Here is a tiny trained network, its code and every weight. The questions are about switching its units off for an input and a class, where a switched-off unit gives its printed mean instead of its output.

import numpy as np


def w(rows, s, z=0):
    codes = np.array(rows[::2]) - 128.0
    scale = np.full(codes.shape[1], s)
    scale[-1] = z or s
    return codes * scale


def f(y):
    return np.maximum(y, 0)


def log_softmax(a):
    a = a - a.max(-1, keepdims=True)
    return a - np.log(np.exp(a).sum(-1, keepdims=True))


def net(x, mask):
    res = np.array(x, float).reshape(1, 8) / 4 @ E
    y = f(res @ A[0][:, :-1].T + A[0][:, -1])
    res = res + np.where(mask, y, B[0][:, -1]) @ B[0][:, :-1]
    return log_softmax(res[-1] @ U[:, :-1].T + U[:, -1])


A, B = {}, {}
E = w([
[115,138,104,124,103,113],'x0',
[111,156,120,83,171,143],'x1',
[224,179,158,104,132,6],'x2',
[73,42,91,155,189,45],'x3',
[145,106,127,157,92,119],'x4',
[115,145,106,114,130,124],'x5',
[116,144,116,111,139,128],'x6',
[209,66,2,156,154,172],'x7',
],0.0084)
A[0] = w([
[135,171,192,114,123,84,61],'N0',
[50,141,176,149,129,104,65],'N1',
[108,59,121,85,114,125,44],'N2',
[182,165,180,98,128,90,139],'N3',
[87,222,154,79,75,172,4],'N4',
[134,156,165,112,140,97,80],'N5',
[135,138,180,72,79,89,158],'N6',
[146,86,129,157,119,132,225],'N7',
[164,133,106,117,138,83,236],'N8',
[108,32,72,146,192,145,68],'N9',
[150,145,132,155,88,148,138],'N10',
[174,167,114,178,196,51,145],'N11',
[123,108,119,167,65,123,76],'N12',
[152,190,194,139,125,112,49],'N13',
[78,117,87,190,157,150,33],'N14',
[56,130,143,166,76,244,229],'N15',
[112,92,154,162,163,35,213],'N16',
[8,103,199,114,116,65,139],'N17',
],0.011,0.0026)
B[0] = w([
[53,50,91,23,22,61,207],'N0',
[200,181,73,146,244,134,196],'N1',
[64,117,190,140,75,148,155],'N2',
[104,133,155,45,121,86,219],'N3',
[171,126,162,53,111,132,213],'N4',
[110,107,157,153,65,62,177],'N5',
[127,17,152,61,49,50,211],'N6',
[76,170,139,181,181,162,174],'N7',
[172,166,199,115,150,113,195],'N8',
[1,51,78,65,118,110,228],'N9',
[127,160,164,152,183,129,164],'N10',
[231,148,127,165,168,145,217],'N11',
[145,108,140,90,126,192,155],'N12',
[32,63,144,57,91,171,200],'N13',
[38,65,168,55,84,127,182],'N14',
[245,228,112,182,172,176,252],'N15',
[140,149,96,209,169,208,235],'N16',
[224,252,123,171,208,143,254],'N17',
],0.0056,0.0094)
U = w([
[223,207,196,129,120,99,198],'0',
[161,200,33,169,169,140,179],'1',
[1,76,155,85,28,75,5],'2',
],0.0075,0.003)

Each question gives the input, the list of numbers given to net, and the class t.
The units are the neurons (one row each of A and B). Each row of codes is followed by its name. A weight is (code - 128) times the scale printed after its matrix; where a second scale follows, it is the last column's (A, B and U).
mask holds one flag per neuron, in row order. A switched-off neuron (its flag False) gives its mean, the last column of its row in B, instead of its output. The means were averaged over made-up inputs and are rounded, as every weight is.
A unit's drop is (log p(t) with every unit on - log p(t) with that unit switched off) / (log p(t) with every unit on - log p(t) with every unit switched off).
unit that matters most: the unit with the biggest drop
top k neurons: the k neurons with the biggest drops, biggest first
drop when u is switched off: that unit's drop, to one decimal
input [1,-7,-6,6,1,1,4,-2], class 1: unit that matters most -> N17
input [3,-3,3,0,3,-5,6,-3], class 2: top 4 neurons -> (N15, N0, N6, N13)
input [-6,-1,-4,1,-6,1,-3,-5], class 1: top 4 neurons -> (N1, N8, N3, N6)
input [-1,-6,-8,3,3,0,-4,5], class 2: top 3 neurons -> (N9, N14, N17)
input [1,2,8,-2,-5,-8,-4,-5], class 2: top 2 neurons -> (N0, N13)
input [-4,-8,7,-1,4,3,4,-8], class 2: top 2 neurons -> (N0, N13)
input [1,-5,-7,7,8,-3,4,-2], class 1: top 2 neurons -> (N17, N15)
input [-7,8,-4,2,8,-8,-7,2], class 2: top 2 neurons -> (N17, N9)
input [7,-6,0,6,-7,0,-1,-7], class 1: drop when N1 is switched off -> 0.2
input [8,-4,-4,5,-6,7,-7,-2], class 1: drop when N17 is switched off -> 0.1
input [0,4,-6,6,-3,-7,-3,6], class 2: drop when N9 is switched off -> 0.1
